Below are the code and all the weights of a small trained network. Each question names an input and a class and asks about switching units off, where a switched-off unit gives its printed mean instead of its output.

import numpy as np


def w(rows, s, z=0):
    codes = np.array(rows[::2]) - 128.0
    scale = np.full(codes.shape[1], s)
    scale[-1] = z or s
    return codes * scale


def f(y):
    return np.maximum(y, 0)


def log_softmax(a):
    a = a - a.max(-1, keepdims=True)
    return a - np.log(np.exp(a).sum(-1, keepdims=True))


def net(x, mask):
    res = np.array(x, float).reshape(1, 4) / 4 @ E
    y = f(res @ A[0][:, :-1].T + A[0][:, -1])
    res = res + np.where(mask, y, B[0][:, -1]) @ B[0][:, :-1]
    return log_softmax(res[-1] @ U[:, :-1].T + U[:, -1])


A, B = {}, {}
E = w([
[63,157,113,246,112,211],'x0',
[242,219,157,178,51,94],'x1',
[124,130,50,51,23,194],'x2',
[223,1,83,172,145,184],'x3',
],0.0072)
A[0] = w([
[128,108,77,42,11,180,84],'n1',
[180,182,143,156,72,137,141],'n2',
[152,111,177,179,235,56,40],'n3',
[128,115,99,108,103,152,102],'n4',
[181,167,139,152,92,124,2],'n5',
[213,31,93,158,130,161,46],'n6',
[76,141,105,216,93,191,69],'n7',
[195,103,126,4,158,56,81],'n8',
[228,163,138,134,88,89,93],'n9',
[155,108,151,95,123,108,46],'n10',
[31,45,116,58,187,151,65],'n11',
[49,217,141,79,112,81,67],'n12',
],0.018,0.008)
B[0] = w([
[214,222,124,172,153,117,236],'n1',
[151,37,80,147,123,141,231],'n2',
[226,226,110,163,136,131,245],'n3',
[162,148,127,140,121,132,158],'n4',
[44,222,60,24,210,80,174],'n5',
[118,116,207,3,86,154,220],'n6',
[27,151,167,200,155,116,201],'n7',
[29,123,180,211,132,145,245],'n8',
[123,64,56,120,125,98,235],'n9',
[65,188,134,108,175,128,149],'n10',
[127,63,21,104,131,91,253],'n11',
[145,114,195,23,97,161,231],'n12',
],0.027,0.013)
U = w([
[102,52,22,72,107,57,100],'0',
[218,201,131,136,101,105,111],'1',
[115,95,206,4,32,152,91],'2',
[3,109,173,183,123,112,96],'3',
[155,24,140,154,48,139,254],'4',
],0.0062,0.014)

Each question gives the input, the list of numbers given to net, and the class t.
The units are the neurons (one row each of A and B). Each row of codes is followed by its name. A weight is (code - 128) times the scale printed after its matrix; where a second scale follows, it is the last column's (A, B and U).
mask holds one flag per neuron, in row order. A switched-off neuron (its flag False) gives its mean, the last column of its row in B, instead of its output. The means were averaged over made-up inputs and are rounded, as every weight is.
A unit's drop is (log p(t) with every unit on - log p(t) with that unit switched off) / (log p(t) with every unit on - log p(t) with every unit switched off).
The circuit of an input: a set's keep is (log p(t) with only the set's units on - log p(t) with every unit switched off) / (log p(t) with every unit on - log p(t) with every unit switched off). Starting from all 12 units, units are removed one at a time, each time the one whose removal leaves the highest keep (on an exact tie, the one counted first), for as long as the keep stays at least 0.8.
units of the circuit, in order: the units of the circuit, biggest drop first
most important unit: the unit with the biggest drop
top k neurons: the k neurons with the biggest drops, biggest first
drop of u: that unit's drop, to one decimal
input [2,2,-1,5], class 2: most important unit : n6
input [2,-2,-7,-6], class 1: top 2 neurons : (n3, n6)
input [6,8,5,-2], class 0: top 2 neurons : (n2, n5)
input [-6,-5,2,-2], class 3: top 3 neurons : (n8, n9, n2)
input [8,8,4,-6], class 0: top 4 neurons : (n2, n8, n5, n9)
input [-2,-5,-3,-6], class 2: top 2 neurons : (n12, n9)
input [6,3,0,-5], class 3: top 2 neurons : (n7, n6)
input [5,5,-6,-8], class 2: top 2 neurons : (n12, n1)
input [-3,-6,-7,-7], class 1: top 2 neurons : (n3, n6)
input [6,8,1,0], class 0: top 2 neurons : (n2, n8)
input [6,-5,-4,1], class 3: top 3 neurons : (n7, n9, n2)
input [-5,-1,6,-5], class 1: top 2 neurons : (n1, n6)
input [8,-7,-5,6], class 3: top 2 neurons : (n7, n9)
input [2,1,7,3], class 1: units of the circuit, in order : (n1)
input [1,4,-4,8], class 2: drop of n6 : 1.6
input [-1,1,-3,-7], class 2: drop of n12 : 0.4
input [-8,4,-5,-1], class 3: drop of n8 : 2.0
